In the rows, 128 means zero.
Group and class of each row
[ 95 151 139  69 138 144  88  95 143  78 131 146 136 149 136 203 136 181
 137 156 141 135 140 168 119 117 125 139 111]	Z795/z124
[ 93 149 133  69 125 169  87 103 143  76  28 143 130 157 150 173 135 196
 130 136 151 139 140 168 101 154 111 124  90]	z136/z207
[101 148 130  81 131 150  94 110 140  41  76 145 106 111 129 181 130 179
 160 155 145 143 153 190 110 186 124 113 133]	Z795/Z433
[ 76 137 115  74 123 134  93 118 136  81 127 133 117 147 138 177 138 172
 160 157  17 143 144 192 123  84 127 147 112]	Z795/z843
[102 149 128  67 127 132 127 109 173 108 105 162 118 145 136 168 139 194
 143 154 159 151 156 174 130  99 179 137 112]	z136/Z841
[ 80 148 131  46 118 147 113 103 158  74 102 153 113 139 125 194 142 164
 144 153 144 124 150 186 120 115 128 141 135]	Z795/Z433
[108 171 125  93 117 144 145 107 140  31  88 153  98 137 119 160 140 164
 164 149 144 147 133 166 120 110 125 113 134]	Z795/z843
[ 78 152 135  42 125 130  88 101 164 104 115 146 122 140 141 208 156 196
 143 166 172 154 171 170 117  60 106 125 107]	z136/Z841
[126 146 128  78 137 136 117 113 179 120 119 145 131 144 147 205 137 169
 138 163 151 151 112 130 107  89 131 119  95]	z136/Z797
[117 172 114  80 118 117 141 123 149 139 114 155 127 141 122 210 135 150
 145 148 158 145 125 121 130  78 120 162 104]	z136/Z797
[ 84 140 117  69 121 129  87 118 123 103 122 128 123 145 124 177 138 182
 151 114 148 146 145 146 122 113 150 154 116]	Z795/z124
[102 141 118  70 136 122 111 112 138 113 155 128 121 134 140 167 147 171
 139 146 150 143 134 133 126 104 144 125 118]	z136/z207
[ 98 136 129  66 119 145 136  78 149  57 101 130  83 154 120 165 139 172
 153 153 142 141 154 162 123 115 116 121 151]	Z795/Z433
[ 82 156 126  81 124 142 125  81 119  81 105 151 118 158 108 177 144 194
 152 143 137 127 148 196 115 110 115 133 135]	Z795/Z433
[132 136 133  82 121 143 188 107 153  21  73 165 121 122 121 149 129 164
 155 168 119 140 151 176 115 149 106 119 165]	Z795/Z433
[127 152 123  64 119 142 142 122 145  61 100 133 103 135 111 168 144 225
 151 143 138 133 133 148 131 137 116 153 122]	Z795/Z433
[ 96 160 126  80 117 148 145 102 152  66 124 136 113 140 139 179 132 182
 155 160 188 145 167 148 131 129 142 124 123]	Z795/z843
[ 68 148 125  85 159 133  93 100 121 107 118 145 120 154 120 200 147 172
 170 140 150 134 152 154 122  74 130 149 122]	Z795/z843
[ 80 132 119  66 159 149  84 106 134 121 126 142  99 150 127 201 131 175
 133 159 185 148 131 149 171  72 131 157 128]	Z795/z843
[ 94 155 127 105 135 143 125 110 133  65 101 128 108 156 124 182 142 156
 163 161 129 127 143 154 178 123 120 130 159]	Z795/Z433
[ 78 145 136  59 119 133  94 105 134  96 115 139 133 155 120 182 147 186
 166 150 155 134 170 164 111 110 125 139 138]	Z795/z843
[ 46 153 129  71 138 112 113 123 153 110 121 162 113 178 146 192 131 199
 141 154 172 163 132 150 120  66 116 127 112]	z136/Z841
[ 90 155 135  75 112 135 100 119 140  87 106 136 127 146 143 197  92 167
 145 166 141 151 147 148 132 176 146 139 122]	Z795/z124
[ 67 156 142  75 114 129  70 108 132  92 103 136 135 149 121 192 126 175
 156 151 153 161 157 160 120 103 128 142 139]	Z795/z843
[ 99 126 138  85 110 162  91  85 148  59  72 142 119 147 126 155 146 169
 156 150 135 141 154 185 120 163 107 123 121]	Z795/Z433
[ 93 168 121  80 127 132 131 125 158  78 112 143 117 129 119 182 139 183
 147 143 154 141 148 154 128 115 120 133  97]	z136/Z841
[ 96 173 133  73 119 187  66  99 162  67 104 134  96 144 133 150 132 199
 151 132 171 149 146 164 120 152 134 128 124]	Z795/z843
[133 166 110  90 115 144 128 117 170  34  74 137 122 119 139 178 139 153
 159 162 141 132 136 151 115 160 117 121 108]	z136/z207
[114 155 133  49 122 129  93 111 214 112 141 140 118 140 127 199 129 167
 146 152 149 148 112 151 121  87 132 137 113]	z136/z207
[103 146 118  94 133 128 133 106 124  80 130 159 122 198 122 163 132 164
 134 138 133 145 144 135 107 148 138 137 147]	Z795/z124
[ 89 143 137  81 115 122 164 107 164 128 140 144 129  98 134 218 139 218
 122 149 151 113 146 147 112  87 117 141  90]	z136/z207
